Below are the code and all the weights of a small trained network. Each question names an input and a class and asks about switching units off, where a switched-off unit gives its printed mean instead of its output.

import numpy as np


def w(rows, s, z=0):
    codes = np.array(rows[::2]) - 128.0
    scale = np.full(codes.shape[1], s)
    scale[-1] = z or s
    return codes * scale


def f(y):
    return y / 2 * (1 + np.tanh(0.7978845608 * (y + 0.044715 * y**3)))


def log_softmax(a):
    a = a - a.max(-1, keepdims=True)
    return a - np.log(np.exp(a).sum(-1, keepdims=True))


def net(x, mask):
    res = np.array(x, float).reshape(1, 6) / 4 @ E
    y = f(res @ A[0][:, :-1].T + A[0][:, -1])
    res = res + np.where(mask, y, B[0][:, -1]) @ B[0][:, :-1]
    return log_softmax(res[-1] @ U[:, :-1].T + U[:, -1])


A, B = {}, {}
E = w([
[184,148,139,87,166,129,85,141,70,135],'x0',
[147,160,126,189,172,97,145,197,136,89],'x1',
[143,103,203,65,142,179,143,206,60,99],'x2',
[135,196,92,118,98,206,94,115,123,195],'x3',
[165,55,131,204,127,160,98,119,87,200],'x4',
[205,143,206,141,3,74,186,150,161,131],'x5',
],0.0075)
A[0] = w([
[130,100,172,67,145,218,116,176,63,110,111],'neuron 1',
[65,141,97,143,119,95,176,90,185,111,199],'neuron 2',
[135,79,206,163,87,147,178,188,113,182,254],'neuron 3',
[113,190,61,79,173,234,60,104,75,183,212],'neuron 4',
[133,85,178,78,195,206,89,184,53,126,179],'neuron 5',
[89,209,70,91,144,162,123,161,140,149,218],'neuron 6',
[103,81,55,153,155,186,51,70,88,165,154],'neuron 7',
[3,110,73,125,131,136,147,143,185,56,241],'neuron 8',
[94,100,63,144,104,153,76,87,127,178,170],'neuron 9',
[123,73,132,112,190,130,73,195,75,108,163],'neuron 10',
[174,178,133,41,108,134,132,111,140,129,90],'neuron 11',
[88,78,76,157,138,180,76,57,167,163,219],'neuron 12',
[96,95,53,124,146,186,82,65,146,197,233],'neuron 13',
[72,157,101,109,186,182,148,159,158,78,219],'neuron 14',
[145,135,181,22,89,179,143,103,97,122,218],'neuron 15',
],0.0069,0.0026)
B[0] = w([
[59,78,53,49,147,33,50,111,107,60,203],'neuron 1',
[150,50,125,66,67,117,131,148,68,166,178],'neuron 2',
[208,66,169,119,75,195,173,204,33,193,199],'neuron 3',
[191,73,177,222,109,210,221,159,68,233,254],'neuron 4',
[119,76,56,68,171,26,61,95,39,130,229],'neuron 5',
[128,183,189,144,99,191,220,192,71,144,188],'neuron 6',
[211,64,60,215,211,72,135,41,130,204,219],'neuron 7',
[211,60,121,96,118,145,140,115,35,206,203],'neuron 8',
[216,72,97,190,184,121,121,61,72,184,188],'neuron 9',
[198,54,44,185,226,82,95,54,73,157,190],'neuron 10',
[54,205,175,161,187,78,199,156,133,117,161],'neuron 11',
[217,80,78,211,167,95,136,27,43,208,209],'neuron 12',
[251,84,45,200,191,157,140,53,69,216,225],'neuron 13',
[214,62,131,144,97,175,205,141,2,158,192],'neuron 14',
[57,170,180,122,111,86,199,202,118,110,211],'neuron 15',
],0.006,0.0077)
U = w([
[81,87,100,14,93,54,95,123,104,95,161],'0',
[53,154,60,113,189,193,35,57,225,51,3],'1',
[64,235,185,119,127,102,165,165,174,74,105],'2',
[191,96,47,194,219,103,111,60,104,160,139],'3',
[178,102,200,143,48,254,183,190,81,171,174],'4',
],0.0064,0.0041)

Each question gives the input, the list of numbers given to net, and the class t.
The units are the neurons (one row each of A and B). Each row of codes is followed by its name. A weight is (code - 128) times the scale printed after its matrix; where a second scale follows, it is the last column's (A, B and U).
mask holds one flag per neuron, in row order. A switched-off neuron (its flag False) gives its mean, the last column of its row in B, instead of its output. The means were averaged over made-up inputs and are rounded, as every weight is.
A unit's drop is (log p(t) with every unit on - log p(t) with that unit switched off) / (log p(t) with every unit on - log p(t) with every unit switched off).
The circuit of an input: a set's keep is (log p(t) with only the set's units on - log p(t) with every unit switched off) / (log p(t) with every unit on - log p(t) with every unit switched off). Starting from the 12 units with the biggest drops (on a tie, the unit counted first), units are removed one at a time, each time the one whose removal leaves the highest keep (on an exact tie, the one counted first), for as long as the keep stays at least 0.8.
circuit, biggest first: the units of the circuit, biggest drop first
most important unit: the unit with the biggest drop
top k neurons: the k neurons with the biggest drops, biggest first
drop of u: that unit's drop, to one decimal
input [-3,2,0,-7,-1,3], class 0: most important unit -> neuron 4
input [0,1,-8,-5,2,6], class 0: circuit, biggest first -> (neuron 4; neuron 13; neuron 7)
input [6,-7,-6,-5,-7,7], class 0: top 2 neurons -> (neuron 2; neuron 6)
input [-6,7,-3,3,-2,-5], class 4: top 2 neurons -> (neuron 6; neuron 5)
input [-5,7,-7,-4,-5,6], class 0: circuit, biggest first -> (neuron 4; neuron 2; neuron 13)
input [-6,2,7,-2,-4,0], class 0: circuit, biggest first -> (neuron 4; neuron 13)
input [1,1,-6,3,2,5], class 4: top 2 neurons -> (neuron 7; neuron 5)
input [2,5,3,2,-1,2], class 0: top 2 neurons -> (neuron 4; neuron 13)
input [2,-3,5,2,5,3], class 0: top 2 neurons -> (neuron 1; neuron 5)
input [-5,-4,8,3,-8,3], class 2: drop of neuron 4 -> 0.2
input [5,1,-3,1,-4,-3], class 4: drop of neuron 5 -> 0.2
input [4,7,-8,-3,-7,5], class 2: drop of neuron 10 -> 0.1
input [0,1,-4,-8,-4,6], class 0: drop of neuron 2 -> 0.1
input [-8,-3,-3,-8,5,7], class 4: top neuron -> (neuron 3)
